Below is a small trained network, with its code and all its weights. Each question gives an input and a target symbol and asks what happens when units are switched off, that is, made to give their printed mean instead of their output.

import numpy as np


def w(rows, s, z=0):
    codes = np.array(rows[::2]) - 128.0
    scale = np.full(codes.shape[1], s)
    scale[-1] = z or s
    return codes * scale


def softmax(a):
    e = np.exp(a - a.max(-1, keepdims=True))
    return e / e.sum(-1, keepdims=True)


def log_softmax(a):
    a = a - a.max(-1, keepdims=True)
    return a - np.log(np.exp(a).sum(-1, keepdims=True))


def net(x, mask):
    ids = ['αγζηθλμστψ'.index(c) for c in x.split()]
    T = len(ids)
    res = E[ids] + P[:T]
    u = 0
    for l in range(3):
        r = res
        for j in range(3):
            rows = slice(3 * j, 3 * j + 3)
            q, k, v = (r @ M[l][rows].T for M in (Q, K, V))
            z = softmax(np.where(np.tri(T) > 0, q @ k.T / 3**0.5, -1e9)) @ v
            o = O[l][rows]
            res = res + np.where(mask[u + j], z, o[:, -1]) @ o[:, :-1]
        u += 3
    return log_softmax(res[-1] @ U[:, :-1].T + U[:, -1])


Q, K, V, O = {}, {}, {}, {}
E = w([
[127,126,121,24,91],'α',
[74,125,127,83,82],'γ',
[77,91,89,97,100],'ζ',
[236,197,135,111,152],'η',
[118,125,87,119,57],'θ',
[172,129,202,64,124],'λ',
[130,71,155,84,172],'μ',
[163,246,155,147,165],'σ',
[87,87,161,130,115],'τ',
[205,184,149,230,224],'ψ',
],0.014)
P = w([
[130,116,139,142,54],'0',
[77,151,100,112,131],'1',
[196,77,147,122,118],'2',
[76,153,106,99,159],'3',
[226,73,156,114,156],'4',
[82,157,110,91,186],'5',
[253,68,159,109,197],'6',
[89,159,117,87,213],'7',
],0.019)
Q[0] = w([
[71,136,150,85,151],'L0H0',
[87,144,117,157,98],'L0H0',
[53,149,4,54,131],'L0H0',
[110,95,93,11,153],'L0H1',
[81,192,73,148,158],'L0H1',
[96,86,123,156,94],'L0H1',
[191,130,151,249,79],'L0H2',
[184,60,144,127,83],'L0H2',
[87,99,145,139,52],'L0H2',
],0.016)
K[0] = w([
[131,139,121,114,179],'L0H0',
[159,95,152,118,152],'L0H0',
[123,105,153,29,175],'L0H0',
[126,103,158,69,181],'L0H1',
[196,208,77,144,172],'L0H1',
[184,122,142,141,108],'L0H1',
[108,119,104,252,95],'L0H2',
[93,70,136,146,64],'L0H2',
[178,146,95,129,18],'L0H2',
],0.017)
V[0] = w([
[159,172,78,62,145],'L0H0',
[53,203,172,113,77],'L0H0',
[148,212,177,149,17],'L0H0',
[102,204,130,125,118],'L0H1',
[189,134,113,212,187],'L0H1',
[99,70,2,117,67],'L0H1',
[105,159,231,130,138],'L0H2',
[23,110,84,187,154],'L0H2',
[155,124,35,81,81],'L0H2',
],0.0083)
O[0] = w([
[127,170,78,110,194,181],'L0H0',
[189,255,113,196,71,192],'L0H0',
[172,165,71,37,40,127],'L0H0',
[64,129,126,183,120,114],'L0H1',
[143,147,173,253,126,3],'L0H1',
[129,27,40,84,138,134],'L0H1',
[112,170,160,61,37,143],'L0H2',
[65,40,140,180,130,79],'L0H2',
[140,153,104,186,216,164],'L0H2',
],0.008,0.0052)
Q[1] = w([
[187,136,128,162,47],'L1H0',
[84,136,85,130,102],'L1H0',
[75,81,123,150,144],'L1H0',
[132,125,255,63,126],'L1H1',
[145,117,164,155,131],'L1H1',
[59,158,123,109,95],'L1H1',
[114,164,193,120,31],'L1H2',
[110,209,174,213,122],'L1H2',
[130,45,114,134,122],'L1H2',
],0.009)
K[1] = w([
[189,73,131,157,9],'L1H0',
[122,127,207,159,101],'L1H0',
[76,141,153,130,78],'L1H0',
[111,143,123,110,178],'L1H1',
[50,158,122,147,78],'L1H1',
[157,147,122,144,183],'L1H1',
[64,241,127,123,102],'L1H2',
[81,74,62,135,254],'L1H2',
[169,165,121,197,81],'L1H2',
],0.0085)
V[1] = w([
[88,148,54,182,235],'L1H0',
[175,69,88,154,85],'L1H0',
[188,101,82,125,157],'L1H0',
[57,173,96,142,88],'L1H1',
[82,196,107,134,253],'L1H1',
[204,133,143,133,215],'L1H1',
[136,102,127,144,119],'L1H2',
[152,81,108,190,34],'L1H2',
[107,131,165,116,144],'L1H2',
],0.0073)
O[1] = w([
[187,226,105,187,67,83],'L1H0',
[137,70,249,55,185,83],'L1H0',
[48,44,173,254,183,253],'L1H0',
[120,61,96,34,76,116],'L1H1',
[46,144,62,143,156,93],'L1H1',
[172,170,145,157,191,110],'L1H1',
[134,69,127,146,105,88],'L1H2',
[163,169,91,233,134,138],'L1H2',
[144,146,142,141,167,33],'L1H2',
],0.0048,0.0035)
Q[2] = w([
[154,171,200,83,101],'L2H0',
[21,124,62,111,167],'L2H0',
[2,126,116,161,80],'L2H0',
[230,56,112,120,85],'L2H1',
[187,107,71,107,122],'L2H1',
[142,181,156,163,155],'L2H1',
[148,158,109,124,197],'L2H2',
[131,189,131,122,82],'L2H2',
[191,118,145,131,130],'L2H2',
],0.012)
K[2] = w([
[137,81,130,127,123],'L2H0',
[106,127,79,124,206],'L2H0',
[81,102,116,146,167],'L2H0',
[165,98,148,165,3],'L2H1',
[182,88,101,111,39],'L2H1',
[144,170,206,126,181],'L2H1',
[163,122,135,128,162],'L2H2',
[123,152,139,86,145],'L2H2',
[146,103,130,171,42],'L2H2',
],0.013)
V[2] = w([
[156,81,52,159,133],'L2H0',
[133,203,88,188,124],'L2H0',
[171,146,108,138,238],'L2H0',
[17,140,5,82,91],'L2H1',
[6,129,153,157,109],'L2H1',
[134,57,173,151,196],'L2H1',
[87,102,169,153,150],'L2H2',
[132,149,197,55,221],'L2H2',
[139,95,169,143,28],'L2H2',
],0.012)
O[2] = w([
[238,140,158,105,177,126],'L2H0',
[94,96,113,64,198,36],'L2H0',
[114,72,120,75,128,79],'L2H0',
[80,103,204,91,68,246],'L2H1',
[94,43,187,199,131,89],'L2H1',
[197,76,73,141,106,48],'L2H1',
[128,106,106,96,103,65],'L2H2',
[93,132,112,141,1,189],'L2H2',
[114,73,114,167,224,149],'L2H2',
],0.011,0.014)
U = w([
[111,151,47,3,167,168],'α',
[102,136,51,104,199,180],'γ',
[152,140,124,72,193,147],'ζ',
[92,191,62,126,151,92],'η',
[166,106,41,89,120,207],'θ',
[161,142,162,47,87,2],'λ',
[134,6,158,64,130,226],'μ',
[95,137,201,142,164,11],'σ',
[81,168,113,108,206,85],'τ',
[83,113,105,190,181,125],'ψ',
],0.0063,0.0083)

Each question gives the input, a string of symbols that net reads in full, and the target symbol t.
The units are the heads (3 rows each of Q, K, V and O). Each row of codes is followed by its name. A weight is (code - 128) times the scale printed after its matrix; where a second scale follows, it is the last column's (O and U).
mask holds one flag per head, layer by layer. A switched-off head (its flag False) gives its mean, the last column of its rows in O, instead of its output. The means were averaged over made-up inputs and are rounded, as every weight is.
A unit's drop is (log p(t) with every unit on - log p(t) with that unit switched off) / (log p(t) with every unit on - log p(t) with every unit switched off).
The circuit of an input: a set's keep is (log p(t) with only the set's units on - log p(t) with every unit switched off) / (log p(t) with every unit on - log p(t) with every unit switched off). Starting from all 9 units, units are removed one at a time, each time the one whose removal leaves the highest keep (on an exact tie, the one counted first), for as long as the keep stays at least 0.8.
circuit, biggest first: the units of the circuit, biggest drop first
most important unit: the unit with the biggest drop
which heads matter: for each layer, one digit per head in row order, 1 if its drop is at least 0.15 and else 0, layers parted by /
drop when u is switched off: that unit's drop, to one decimal
input η ζ τ λ γ μ θ, target α: circuit, biggest first : [L2H1 L0H0]
input θ θ ζ ζ λ, target ζ: circuit, biggest first : [L2H2 L0H0]
input τ μ λ σ, target σ: circuit, biggest first : [L2H1 L0H1 L0H2]
input ζ α λ, target μ: circuit, biggest first : [L0H1 L2H1]
input θ α ψ σ α μ γ, target ζ: most important unit : L2H2
input λ α μ γ μ γ, target μ: circuit, biggest first : [L0H0 L2H1]
input γ γ μ μ μ ζ, target μ: which heads matter : 100 / 000 / 110
input ψ α ψ ζ ζ θ α, target γ: circuit, biggest first : [L0H2 L0H1 L2H1 L2H2]
input τ μ ζ, target ψ: circuit, biggest first : [L2H0 L1H1 L2H2 L0H0]
input μ λ α μ η α μ λ, target λ: circuit, biggest first : [L0H2 L2H2]
input η μ μ ζ μ α α γ, target α: which heads matter : 101 / 100 / 100
input θ η σ, target ζ: circuit, biggest first : [L2H2 L0H0 L2H0 L0H1]
input λ ζ α σ τ ζ σ, target η: circuit, biggest first : [L2H0 L2H1 L0H0 L1H1]
input η ζ η μ μ, target α: which heads matter : 001 / 000 / 010
input λ γ μ γ α ζ, target α: circuit, biggest first : [L0H2 L2H0]
input τ μ μ, target ψ: circuit, biggest first : [L2H0 L2H2 L1H1 L0H0]
input α μ ψ, target λ: most important unit : L0H1
input α ψ γ η θ, target λ: which heads matter : 110 / 100 / 110
input μ γ μ α θ, target θ: which heads matter : 000 / 100 / 010
input λ θ μ λ α ψ, target ψ: which heads matter : 010 / 000 / 010
input γ μ μ, target σ: most important unit : L2H0
input μ μ λ, target θ: which heads matter : 000 / 110 / 010
input τ μ α, target ψ: which heads matter : 100 / 110 / 101
input ζ μ θ ζ ζ α, target α: drop when L2H0 is switched off : 1.6
